In the rows, 128 means zero.
Each row has two labels, one from each of two sets.
[139  92 172 117 124 173 169 120 165 123 116 167 137 141 154 191 137 129
 132 121]
pir & Suzu
[132 108 128 141 126 151 131 133 181 129 126 131 137 131  90 115 118 128
 141  58]
Ges & Sus
[ 93 113 124 110 129 153 146 156 135 153 117  51  99 123 112 115   4 143
 151 142]
tutiv & Sus
[104 126 144 125 140 123 150 136 131 144 122 113 109 105 112 150 121 139
 116  99]
tutiv & Suzu
[121  86 121  99 107 150 105 133 169 112 124 102 126 158 143  95 149 110
 160 204]
pir & podo
[119 114 166 129 138 133 153 128 154 138 114 153 122 119 125 198 154 145
  97 117]
ropon & Suzu
[136 130 130 133 135 139 133 142 134 122 140  75 112 127 115  99 131 126
 149 136]
Lorat & Sus
[108 121 141 123 130 160 152 149 141 149 122  87 109 121 108 159 129 137
 140 121]
tutiv & Suzu
[132 113 125 148 128 132 134 120 155 137 127 203 146 132  86 185 130 121
 107  55]
Ges & Suzu
[131  94 143 120 121 141 151 122 171 124 122 147 137 123 144 144 135 129
 109 124]
pir & Suzu
[117 103 157 140 130 136 185 122 174 131 119 176 121 119 142 217 141 135
 104  85]
ropon & Suzu
[129  79 133 120 125 157 153 133 192 131 128 117 129 138 124 130 139 121
 151 124]
pir & Sus
[126 110 114 135 124 155 137 136 166 133 134 132 140 133  94 102 115 118
 152  71]
Ges & Sus
[112 130 122  94 136 140 111 136 108 140 103  88 124 122 130  77 123 126
 106 182]
tutiv & dof
[131 100 149 126 122 155 146 145 183 124 136  80 118 128 138 132 144 124
 153 168]
ropon & Sus
[120  75 130 110 113 158 152 144 180 126 132  99 119 142 126 118 134 123
 165 150]
pir & Sus
[125 112 163 120 136 140 160 124 157 130 114 175 134 103 147 184 142 120
  93 100]
pir & Suzu
[121  80 137 127 116 145 157 140 187 131 131 136 126 132 115 146 152 125
 146 109]
pir & Sus
[132 102 128 104 115 138 119 127 155 121 133  96 129 130 139  71 142 128
 139 180]
pir & podo
[128 101 158 127 127 166 172 129 168 133 119 142 125 125 138 200 139 126
 151 110]
pir & Suzu
[145 145 171 148 134 138 170 142 156 105 141  29 117 110 123 102 127 130
 166 104]
Lorat & Sus
[137  90 161 115 128 161 162 122 178 126 113 155 146 128 142 149 130 121
 111 125]
pir & Suzu
[133 125 127 140 129 128 123 118 136 126 129 182 155 130  97 127 119 118
 102  54]
Ges & Suzu
[133 109 163 127 143 149 167 126 154 126 119 149 116 127 149 190 137 129
 112 115]
ropon & Suzu
[139 117 161 116 120 155 133 120 139 122 119 146 145 129 146 166 147 116
 119 146]
pir & Suzu
[139  93 120 122 120 162 116 130 170 128 129 122 161 131 106  75 122 109
 129 108]
Ges & Sus
[138  92 166  95 115 143 120 121 171 108 127 149 156 132 142  89 135 127
 116 144]
pir & dof
[127  89 137 129 121 151 152 131 163 134 127 141 119 134 140 171 146 127
 146 127]
pir & Suzu
[128  86 142 101 111 198 133 138 181 133 123  61 120 148 142 107 151 118
 203 212]
pir & Sus
[125 108 130 116 125 155 139 137 174 134 122 109 122 127 129 148 145 118
 124 148]
pir & Suzu
[131  87 160 125 124 151 175 129 181 107 124 126 127 128 138 142 134 126
 133  99]
pir & Sus
[131  97 144 104 114 144 111 133 168 107 115  87 122 127 153  82 155 118
 137 208]
ropon & dof
[134  95 145 114 121 172 146 143 171 121 121  96 122 143 138 125 143 122
 159 163]
pir & Sus
[127 101 159 119 124 153 149 127 179 125 121 143 133 124 133 152 130 126
 119 111]
pir & Suzu
[125  98 179 121 126 155 166 133 177 133 118 136 118 127 139 196 145 128
 120 138]
pir & Suzu
[120  67 132 127 120 141 171 141 174 122 135 135 120 132 127 132 135 132
 153 115]
pir & Sus

Each row has two labels, one from each of two sets.
[129 129 127 123 133 136 143 137 125 130 118 135 123  97 132 134 112 138
 130 130]
[24] & [67]
[157 135 138 111 116 139 148 138 123 209 127 130 134 112 151 151 111 149
 116 137]
[24] & [67]
[128 123 128 130 123 155 158 138 120 138 115 135 131 101 133 135 105 148
 130 154]
[24] & [67]
[103 123 132 125 134 122 137 124 135 237 162 138 127 104  98 114 136 138
 135 143]
[33] & [62]
[113 128 127 125 127 132 136 136 134 198 130 129 129  94 110 120 122 141
 123 138]
[24] & [57]
[127 136 145 118 117 144 140 143 135 237 133 133 141 104 138 175 129 144
 135 116]
[24] & [67]
[115 124 135 123 120 155 158 153 134 237 127 129 137  89 116 127 121 146
 124 155]
[24] & [57]
[125 121 107 140 114 122 140 130 116  99 123 133 139 133 128 119 121 158
 118 155]
[33] & [67]
[135 116 129 133 129 139 130 128 125  97 136 128 124 118 121 110 106 137
 120 171]
[24] & [67]
[133 117 130 126 134 148 144 126 126 151 151 126 123 108 105  94 116 140
 120 174]
[33] & [67]
[123 140 127 123 121 146 151 156 124 237 115 133 130  81 132 160 125 140
 134 112]
[24] & [67]
[133 137 136 126 121 152 146 139 118 199 130 131 128  98 137 139 116 138
 129 139]
[24] & [67]
[143 123 117 125 121 165 158 149 121 161 110 126 131 112 123 126 111 144
 116 174]
[24] & [67]
[ 83 115 114 146 129 117 140 131 137 130 136 142 137 122 106 113 138 142
 143 149]
[33] & [67]

Each row has two labels, one from each of two sets.
[114 118 137 103 100 117 128 128 120 135 124 113 129 124 121 110 115 120
 161 120]
vepu & gamus
[104 142 141 104 100 128 112 128 142 136 115  96 123 130 125 100 130 113
 139 131]
vepu & Tig
[121 126 151 118 109 121 140 129 118 132 135 123 126 123 106 110 112 126
 175 135]
vepu & gamus
[120 115 146 120 106 124 142 119 114 124 125 122 140 128 111  96 110 125
 201 135]
vepu & gamus
[ 95 128 121 123 124 148 106 134 146 121 111 111 127 135 114  95 134 129
 135 105]
lasem & Tig
[126 113 141 124 105 121 138 117 110 124 125 116 140 125 112 100 104 120
 195 145]
vepu & gamus
[129 107 147 153 119 101 117 134 136 120 148 123 149 131 130 109 117 142
 164 103]
lasem & peta
[124 123 142 111 119 126 131 134 117 130 130 121 131 133 116 107 122 124
 169 128]
vepu & gamus
[137 116 147 119 116 107 151 126 119 134 140 129 138 121 107 112 118 133
 177 126]
vepu & gamus
[111 113 128 117 103 144 133 116 114 120 115 110 145 130 103  94 113 115
 190 143]
vepu & gamus
[115 122 141 133 102 122 129 124 110 132 139 122 131 124 115 111 105 129
 181 132]
vepu & gamus
[128 123 147 137 101 113 145 119 112 126 132 128 137 118 116 121 104 123
 176 153]
vepu & gamus
[133 108 144 136  95 102 129 120 117 130 136 116 143 124 145 113 108 147
 177 137]
vepu & peta
[131 121 142 125 103 112 140 125 105 128 127 121 137 124 122 113 102 118
 181 146]
vepu & gamus
[149 107 121 132 108 105 134 116 106 123 150 142 149 119 155 142 115 134
 152 137]
dugas & peta
[109 143 120  88 105 126 109 129 135 141 114 104 114 127 140 118 127 109
 115 135]
vepu & Tig
[126 111 131 118 104 118 148 119 113 121 128 115 142 124 121 106 109 123
 190 137]
vepu & gamus
[101 138 125 108 102 134 119 106 145 131 112  92 128 123 136  99 132 127
 142 136]
vepu & Tig
[103 142 131 101 104 127 112 117 146 134 123 101 127 127 136 110 132 121
 131 128]
vepu & Tig
[122 110 138 100 102 116 137 126 115 127 122 114 134 128 115 107 104 117
 175 131]
vepu & gamus
[110 130 118 126 118 139 131 100 136 122 110 106 138 122 121 108 123 117
 158 145]
vepu & Zar
[120 124 138 125 101 118 147 106 122 123 131 120 140 118 119 114 109 131
 179 145]
vepu & gamus
[124 123 150 129 107 124 139 120 113 125 140 117 139 124 110 103 107 130
 199 133]
vepu & gamus
[129 109 106  93 118 135 144 112 103 120 143 140 137 123 147 129 118 133
 156 130]
dugas & gamus
[104 138 125 115 109 133 127 107 149 125 101  95 128 127 117 100 128 110
 139 141]
vepu & Zar
[121 117 142 112  95 118 128 125 112 135 121 113 132 127 122 104 108 122
 180 136]
vepu & gamus
[130 108 109  98 122 143 130 130  88 123 151 148 134 129 133 125 104 151
 180 119]
dugas & gamus
[126  97  93 108 145 140 149  93 139  99 123 120 147 127 146 106 136 138
 156 123]
dugas & Zar
[127 113 118  97 123 134 167 115 116 114 151 142 140 124 117 114 118 147
 193 119]
dugas & gamus
[124 110  99 101 126 144 135 109 104 117 144 138 137 127 143 123 121 142
 165 123]
dugas & gamus
[124 130 142 131 111 121 137 120 117 129 128 119 139 127 114 109 116 127
 184 141]
vepu & gamus
[113 120 137 121 100 123 136 116 114 122 142 125 142 123 113 106 113 135
 197 127]
vepu & gamus
[ 94 150 129 109 107 117 116 115 154 133 110 100 120 122 129 108 141 113
 119 133]
vepu & Tig
[132 112 138 104 101 115 130 134 112 135 115 108 127 132 121 101 105  92
 169 135]
vepu & gamus
[110 123 128 117 112 130 136 108 127 128 106 106 134 129 110 100 119 110
 172 151]
vepu & Zar
[116 111 131 111 100 128 132 122 103 131 123 115 135 129 122 102 111 119
 190 138]
vepu & gamus
[106 124 143 118  87 120 124 132 109 126 137 117 131 122 114 110 108 132
 194 133]
vepu & gamus
[112 113 136  97 100 137 130 133 107 127 120 117 126 127 103  89 108 120
 185 133]
vepu & gamus
[129 108 145 100 102 119 151 128 109 129 124 120 130 127  97 104 105 116
 186 142]
vepu & gamus
[124 110 137 125 106 123 139 130 112 124 123 121 137 129 110 104 108 126
 188 133]
vepu & gamus
[113 119 149 123 109 128 119 142 118 130 135 120 126 136 101  99 115 131
 175 116]
lasem & gamus
[ 97 140 113 108  96 136 104 118 143 138 103  99 116 124 140 117 123 108
 105 140]
vepu & Tig
[126 116 152 128  88  88 124 132 132 132 137 114 136 119 143 121 111 130
 151 125]
vepu & peta
[104 122 112 107 122 149 136 103 136 115  94 104 130 131 115  96 125 112
 153 143]
vepu & Zar
[120 120 154 129  92 105 129 121 125 132 135 112 138 125 126 116 112 123
 168 137]
vepu & peta
[124 108 129 114 104 120 135 115 103 122 131 118 141 124 125 103 104 125
 201 143]
vepu & gamus
[ 99 109 105 125 128 142  89 144 146 120 118 105 127 147 128  90 137 134
 129  89]
lasem & Tig
[111 131 128  89 102 133 132 122 125 130 112 100 121 126 119 103 124 112
 148 135]
vepu & gamus
[107 134 134 116 120 135 134 112 154 121 100  93 128 127 110  95 129 109
 150 137]
vepu & Zar
[115 145  93  94 128 147 116 115 123 134 130 132 121 119 158 150 141 128
  94 131]
dugas & Tig
[110 144 133 106 108 124 108 133 143 144 114 104 116 128 134 116 132 110
 106 128]
vepu & Tig
[132 102 111  96 138 138 144 110 109 115 135 137 135 134 126 113 119 134
 178 119]
dugas & gamus

Each row has two labels, one from each of two sets.
[119 131 119  99 159 147 163  83 138 121 140 151 110 137 140 131 140  96
 137 147]
(38) & matof
[111 124 150 133 116 145 146 153 129 127 137 148 122 136 150 153 133 118
  91 145]
(36) & fenus
[115 119 147 108 182 175 135 102 134  96 139 140 145 127  92 141 148 130
 127 141]
(38) & fupun
[114 117 128 128 159 171 134  94 159 125 140 106 142 117 125 125 149 128
 106 136]
(37) & matof
[ 83 108 125 127 158 159 139  77 155 105 121 152 115 120 101 131 129 107
 118 152]
(37) & matof
[121 138 124  91  71 151 144 127 141 153 142 119 110 107 154 123 139 116
 116 148]
(36) & regif
[111 122 138 138 191 167 136  91 127 100 135 121 137 146 109 126 145 129
 131 140]
(37) & matof
[113 120 114 107 159 155 146  81 129 141 130 157 118 146 116 152 150 124
 148 130]
(38) & matof
[ 92 117 129 138 143 182 127 107 127 108 125 129 141 130 127 142 124 149
 122 164]
(38) & fenus
[131 128 144 124 166 140 144 167 133 120 128 141 115 122 118 135 138 127
 147 121]
(37) & fupun
[152 113 158 109 229 148 152 122 131 103 139 133 136 150 130 140 157 105
 133 141]
(36) & matof
[ 86 125 124 121 162 175 111 115 132 108 122 124 128 125 131 143 141 117
 141 137]
(37) & matof
[ 93 143 130 133 143 126 133 129 126 107 126 119 101 122 151 133 142 130
 153 137]
(37) & matof
[141 133 134 101 153 149 149 115 131 134 142 123 122 144 140 135 128 127
 144 130]
(42) & fenus
[124 129 138 120 183 162 141 138 115 146 128 111 122 127 139 162 144  86
 115 135]
(36) & matof
[118 131 133 132 207 152 137  89 124  88 129 135 134 136 121 131 151 126
 147 132]
(38) & matof
[ 80 130 126 120 155 174 144 121 142 108 110 134 120 123 128 153 134 137
 118 152]
(37) & fupun
[108 124 118 124 153 177 137 125 129 132 117 107 117 116 138 148 158 119
  92 155]
(42) & matof
[115 121 159 120 177 188 112 107 126  91 122 132 150 132 112 157 142 123
 135 143]
(37) & fupun
[104 136 131 119 117 143 121 119 122 141 123 122 113 115 124 156 135 121
 134 131]
(42) & regif
[118 130 147 127 153 163 141  87 154  95 124 143 129 143 108 129 134 136
 129 156]
(38) & fupun
[140 122 147 118 166 166 137 144 122 138 125 129 155 142 115 162 143 127
  81 131]
(36) & fupun
[100 126 105 144 171 155 135 108 113 123 129 121 130 125 130 152 139 141
 112 142]
(38) & fupun
[ 69 139 109 143 114 176 131 102 146 121 123 116 114 107 109 145 120 135
 100 164]
(37) & matof
[119 155 114 128 164 145 146  85 137 143 128 129 118 121 116 150 139 138
 137 130]
(38) & fupun
[129 103 155 116 146 186 140 122 141 106 132 141 133 146 130 145 140 122
 100 152]
(36) & zoku
[109 116 134 112 162 159 129 131 130 146 146 134 134 124 147 151 122 129
 107 117]
(36) & matof
[ 97 127 110 119 156 160 151  82 141 111 139 139 128 123 122 122 137 138
 138 159]
(37) & fenus
[117 144 121 122 119 150 124 132 125 134 137  91 117 102 143 117 131 106
 141 154]
(42) & regif
[110 125 147 119  87 158 131 134 143 155 122 133  93 112 109 144 132 118
 120 140]
(36) & regif
[169 115 159  96 112 157 147 145 149 140 132 145 127 164 146 156 137 137
 112 127]
(36) & zoku
[ 85 134 104 142 103 125 149 168 133 155 171 115 101 133 166 132 139 100
  96 157]
(36) & regif
[ 95 138 106 137 168 133 148  94 129 136 122 139 114 134 119 152 129 131
 133 147]
(38) & matof
[100 144 124 122 171 128 140 105 137 136 134 135 119 135 126 135 130 113
 129 147]
(38) & matof
[ 95 129 121 147 169 165 143 117 136 134 121 132 121 141 125 156 144 138
 106 132]
(37) & matof
[ 99 176 123 145 175 158 123 110 116 100 118 127 144 128 102 141 120 145
 126 157]
(37) & fupun
[102 103 115 118 127 184 145  76 128 128 145 145 123 133 137 126 146 129
 117 152]
(37) & fenus
[106 117 145 137 177 186 125 111 145  78 130 122 146 145 137 150 133 135
 127 137]
(37) & matof
[ 98 154 115 112 146 129 163 144 121 173 140 113  96 142 157 160 145 118
 105 137]
(36) & regif
[123 128 136 124 134 175 138 136 149 141 136 122 136 147 135 139 123 117
  98 144]
(36) & fupun
[187 126 161 108 144 192 138 143 156 124 128 135 146 161 139 145 148 134
 114 126]
(36) & fupun
[110 128 115 132 152 136 145 108 121 136 127 134 140 151 115 168 127 146
 125 133]
(38) & matof

Each row has two labels, one from each of two sets.
[120 146 119 148 122 102 151 122 120 101 150 126 142 126 135 116 166 126
 134 167]
V & [277]
[145 196 118 114  95 123 155 119 129 131 122 136 145 138 130 108 141 136
 124 159]
F & [277]
[126 182 163 126 142 144 141 136 117 116 132 162 146 122 120 114 123 128
 106 168]
G & [270]
[112 136 135 136 129 125 151 144  97 105 147 151 125 135 145 136 140 136
 124 151]
V & [270]
[126 179 118 138 108 151 147 128 111 145 135 145 144 126 124 116 118 141
 101 137]
G & [270]
[116 179 121 141 129 146 139 111 106 139 141 147 132 121 115 122 122 132
 102 147]
G & [270]
[133 148 115 152 148 172 144 141 140 113 164 120 139 141 120 130 132 132
 112 128]
G & [264]
[120 168 129 139 119 143 147 138  95 129 148 147 144 118 129 118 128 143
  98 145]
G & [270]
[133 192 124 107  94 151 154 136 100 149 123 146 129 134 136 114 112 144
 116 143]
F & [270]
[136 166 104 116 110 175 152 140 116 145 140 138 118 149 130 137 111 152
 111 131]
U & [264]
[122 161 116 106  87 120 146 123  85 138 123 135 115 131 150 126 128 151
 123 143]
R & [270]
[120 183 141 151 133 104 139 107 125  76 161 126 149 146 149 134 150 127
 108 136]
V & [266]
[128 174 107 117  89 145 158 132  92 150 131 156 135 128 135 120 125 154
 100 150]
F & [270]
[104 156 166 130 153 138 135 139  83 109 149 144 128 115 144 132 133 147
 108 143]
V & [274]
[119 188 122 113  99  87 135  83  94 101 133 127 121 132 146 129 155 133
 122 162]
R & [270]
[112 161 180 136 166 142 142 166 102  98 147 139 141 118 146 124 135 142
 142 151]
V & [274]
[143 190 118  98  85 110 152 116 127 117 122 124 128 144 144 115 147 138
 133 160]
F & [277]
[120 173 153 129 145 140 137 131 110 109 144 137 137 117 128 120 136 136
 115 156]
V & [270]
[133 173 119  98  95 129 154 131 103 133 123 135 124 135 141 123 140 150
 130 158]
R & [270]
[118 153 134 119 133 115 153 147 108 136 114 149 128 133 142 131 145 146
 170 166]
R & [270]
[133 141 100 111 102 146 155 149 113 168 105 145 118 131 132 128 122 152
 155 146]
U & [270]
[105 136 163 125 151 116 134 136  87  98 146 145 125 113 140 127 149 131
 121 170]
V & [270]
[133 169 110 112  96 157 153 141 113 166 109 152 121 134 123 120 105 139
 123 142]
U & [270]
[120 198 133  98  96 115 157 124  86 121 125 138 120 133 156 122 144 155
 130 165]
R & [270]
[107 148 160 133 151 114 115 114  97 100 144 132 129 116 139 134 134 131
 107 137]
V & [270]
[123 170 127 130 120 129 135 119 114 141 121 148 131 131 128 125 120 133
 130 144]
U & [270]
[ 99 143 147 156 161 109  84  75 110 120 138 127 126 112 115 146 114 110
 103 107]
V & [270]
[110 167 166 131 155 121 137 136 100  95 145 139 141 130 150 134 138 141
 131 142]
V & [274]
[126 182 145  91  99  94 134 109  96 118 114 131 122 126 153 122 142 133
 130 150]
R & [270]
[121  99 110 117 124 118 144 143 111  73 168 108 108 141 149 138 164 130
 118 148]
V & [264]
[112 172 127 142 123 127 145 108  83 122 142 142 135 127 142 127 136 142
 123 151]
V & [270]
[113 155 129 125 131 126 137 128  85 105 158 125 127 126 155 139 160 157
 116 142]
V & [274]
[144 200 112 120  78 118 152 109 122 119 136 128 149 146 144 115 127 136
 103 127]
F & [266]
[125 179 130 103 100 112 132 103  98 133 121 134 125 121 137 121 129 137
 114 144]
R & [270]
[115 180 117 146 107 141 148 119  88 132 151 155 141 131 136 128 114 141
  75 137]
G & [270]
[135 174 127 100  96 135 149 139 109 131 130 138 127 130 139 114 130 143
 119 151]
F & [270]
[142 180 118 107  98 147 151 135 127 117 136 126 130 152 143 122 129 147
 115 137]
F & [264]
[118 185 135 100 102 107 132 106  88 116 129 133 114 138 155 137 131 144
 119 137]
R & [270]
[111 164 139 149 143 122 145 124 109 117 145 154 146 123 136 140 143 135
 129 155]
V & [270]
[117 150 127 129 114 105 147 118 109  97 146 129 127 130 139 116 158 123
 133 169]
V & [277]
[107 148 141 141 142 120 146 130  98 109 145 147 132 120 130 125 153 134
 129 177]
V & [270]
[125 139 107 124 114 146 146 151 109 156 116 147 121 135 137 134 113 146
 135 127]
U & [270]

Each row has two labels, one from each of two sets.
[127  90 123 126 135 143 120 109 151 137 137 134 148  82  94 116 111 160
 129 117]
Zagof & [10]
[133 106 137 138 116 148 123 123 150 139 185 132 138  84  76 124 113 142
 121 100]
gir & [10]
[133 136 144 128 116 135 144 127 116 125 121 115 138 105  88 145 129 137
 128 138]
gir & [10]
[125  91 112 113 130 141 126 125 131 139 120 133 147  91 116 110 119 147
 132 129]
Zagof & [10]
[118 135 118 120 124 114 151 109 123 126 146 132 142 137 104 161 141 138
 134 154]
befov & [10]
[129 102 143 132 127 146 120 118 143 136 138 132 136  92  89 127 111 150
 126 108]
gir & [10]
[129 110 136 129 125 151 121 134 135  92 132 120 131 106  83 130 127 147
 146 117]
gir & [11]
[132 138 119 123 119 117 150 114 134 116 145 126 137 137 103 169 139 128
 134 157]
befov & [10]
[136  91 138 137 133 157  97 131 137 133 142 127 118  98  60 104 120 160
 156  93]
gir & [7]
[131 135 132 127 135 139 112 128 117 135  61 115 121 101  94 110 122 164
 152 121]
Zagof & [7]
[136 112 146 141 117 152 135 110 135 127 144 128 129  99  51 140 136 152
 122 104]
gir & [11]
[118 116 132 141 125 145 119 114 154 132 199 136 131 106  70 137 123 151
 132 120]
gir & [10]
[128 106 136 134 123 143 122 124 149 138 180 131 143  90  81 131 103 138
 125 107]
gir & [10]
[125 130 117 115 119 115 130 117 129 123 124 124 133 136 124 156 137 131
 136 155]
befov & [10]
[118 129 110 115 126 119 136 105 134 124 152 124 141 132 112 171 136 136
 133 156]
befov & [10]
[112  80 112 111 136 131 107 119 139 136 119 123 146  96  93 121 122 144
 144 124]
Zagof & [11]
